Here is a tiny trained network, its code and every weight. The questions are about switching its units off for an input and a target symbol, where a switched-off unit gives its printed mean instead of its output.

import numpy as np


def w(rows, s, z=0):
    codes = np.array(rows[::2]) - 128.0
    scale = np.full(codes.shape[1], s)
    scale[-1] = z or s
    return codes * scale


def norm(h):
    return h / np.sqrt((h * h).mean(-1, keepdims=True) + 1e-5)


def f(y):
    return y / 2 * (1 + np.tanh(0.7978845608 * (y + 0.044715 * y**3)))


def softmax(a):
    e = np.exp(a - a.max(-1, keepdims=True))
    return e / e.sum(-1, keepdims=True)


def log_softmax(a):
    a = a - a.max(-1, keepdims=True)
    return a - np.log(np.exp(a).sum(-1, keepdims=True))


def net(x, mask):
    ids = ['αβεζηθλπψω'.index(c) for c in x.split()]
    T = len(ids)
    res = E[ids] + P[:T]
    r = norm(res)
    for j in range(2):
        rows = slice(2 * j, 2 * j + 2)
        q, k, v = (r @ M[0][rows].T for M in (Q, K, V))
        z = softmax(np.where(np.tri(T) > 0, q @ k.T / 2**0.5, -1e9)) @ v
        o = O[0][rows]
        res = res + np.where(mask[j], z, o[:, -1]) @ o[:, :-1]
    y = f(norm(res) @ A[0][:, :-1].T + A[0][:, -1])
    res = res + np.where(mask[2:6], y, B[0][:, -1]) @ B[0][:, :-1]
    return log_softmax(norm(res)[-1] @ U[:, :-1].T + U[:, -1])


Q, K, V, O, A, B = {}, {}, {}, {}, {}, {}
E = w([
[137,91,96,158,142],'α',
[165,84,106,148,112],'β',
[162,115,172,166,68],'ε',
[87,58,93,140,135],'ζ',
[93,226,100,200,251],'η',
[180,155,105,90,66],'θ',
[181,127,101,49,100],'λ',
[37,130,126,114,209],'π',
[157,79,152,54,153],'ψ',
[83,136,25,112,95],'ω',
],0.016)
P = w([
[255,110,76,178,185],'0',
[205,93,97,149,159],'1',
[166,91,122,134,151],'2',
[139,95,139,128,136],'3',
[117,89,158,121,112],'4',
[109,104,172,113,105],'5',
[84,100,192,110,90],'6',
[66,114,213,101,85],'7',
[46,120,229,93,77],'8',
[40,115,233,99,80],'9',
],0.0096)
Q[0] = w([
[76,40,162,141,64],'h0',
[116,143,140,246,144],'h0',
[124,220,72,208,135],'h1',
[167,173,136,133,159],'h1',
],0.012)
K[0] = w([
[23,173,188,19,73],'h0',
[114,237,71,255,128],'h0',
[228,77,104,183,155],'h1',
[178,44,6,189,176],'h1',
],0.0085)
V[0] = w([
[102,57,158,120,173],'h0',
[128,179,60,96,198],'h0',
[190,136,238,108,209],'h1',
[100,128,174,246,164],'h1',
],0.012)
O[0] = w([
[138,5,109,122,192,209],'h0',
[46,167,151,93,145,113],'h0',
[162,133,228,105,132,59],'h1',
[79,152,155,221,114,3],'h1',
],0.013,0.005)
A[0] = w([
[150,187,151,180,51,4],'n0',
[184,95,102,104,191,222],'n1',
[131,162,66,60,16,246],'n2',
[3,97,217,167,146,100],'n3',
],0.008,0.004)
B[0] = w([
[172,8,97,69,19,117],'n0',
[111,185,139,43,89,254],'n1',
[2,89,183,186,100,241],'n2',
[72,129,137,125,79,163],'n3',
],0.009,0.0064)
U = w([
[153,177,36,151,97,99],'α',
[165,43,53,199,174,59],'β',
[158,173,124,161,75,107],'ε',
[44,43,44,124,115,139],'ζ',
[179,102,191,99,203,129],'η',
[102,181,154,184,152,191],'θ',
[36,79,255,122,177,2],'λ',
[104,159,128,38,56,124],'π',
[123,131,193,233,98,224],'ψ',
[138,123,170,35,137,157],'ω',
],0.0095,0.0057)

Each question gives the input, a string of symbols that net reads in full, and the target symbol t.
The units are the heads (2 rows each of Q, K, V and O) and the neurons (one row each of A and B). Each row of codes is followed by its name. A weight is (code - 128) times the scale printed after its matrix; where a second scale follows, it is the last column's (O, A, B and U).
mask holds one flag per unit, heads first, then neurons. A switched-off unit (its flag False) gives its mean, the last column of its rows in O or B, instead of its output. The means were averaged over made-up inputs and are rounded, as every weight is.
A unit's drop is (log p(t) with every unit on - log p(t) with that unit switched off) / (log p(t) with every unit on - log p(t) with every unit switched off).
The circuit of an input: a set's keep is (log p(t) with only the set's units on - log p(t) with every unit switched off) / (log p(t) with every unit on - log p(t) with every unit switched off). Starting from all 6 units, units are removed one at a time, each time the one whose removal leaves the highest keep (on an exact tie, the one counted first), for as long as the keep stays at least 0.8.
circuit, biggest first: the units of the circuit, biggest drop first
most important unit: the unit with the biggest drop
k most important neurons: the k neurons with the biggest drops, biggest first
heads that matter: for each layer, one digit per head in row order, 1 if its drop is at least 0.15 and else 0, layers parted by /
drop when u is switched off: that unit's drop, to one decimal
input ζ ω ζ θ β, target π: circuit, biggest first -> [h0]
input ε λ ζ, target ω: 2 most important neurons -> [n1, n2]
input η ε α, target ψ: heads that matter -> 01
input λ λ ψ η ε ζ ζ ω ω ε, target ζ: heads that matter -> 01
input β α β ζ β, target β: heads that matter -> 11
input β ζ ζ α ε λ β, target ω: heads that matter -> 01
input α ψ ψ α ω ζ ω θ, target ζ: circuit, biggest first -> [h1, n2]
input θ ζ ω β ζ α β ζ, target β: heads that matter -> 10
input ε ε β, target ψ: heads that matter -> 01
input λ θ ζ η ε, target ψ: heads that matter -> 01
input λ β β, target ω: circuit, biggest first -> [h1, n1]
input α π π ζ ζ π ζ α ψ, target η: heads that matter -> 11
input ω α ω λ α ζ ω λ, target ζ: drop when n2 is switched off -> 0.5
input λ β λ λ β λ θ β, target π: drop when h1 is switched off -> 1.3
input ζ β ζ ζ ω α ε ζ β, target β: most important unit -> h0
input θ β η ζ λ λ ζ α, target ω: drop when n2 is switched off -> 0.0
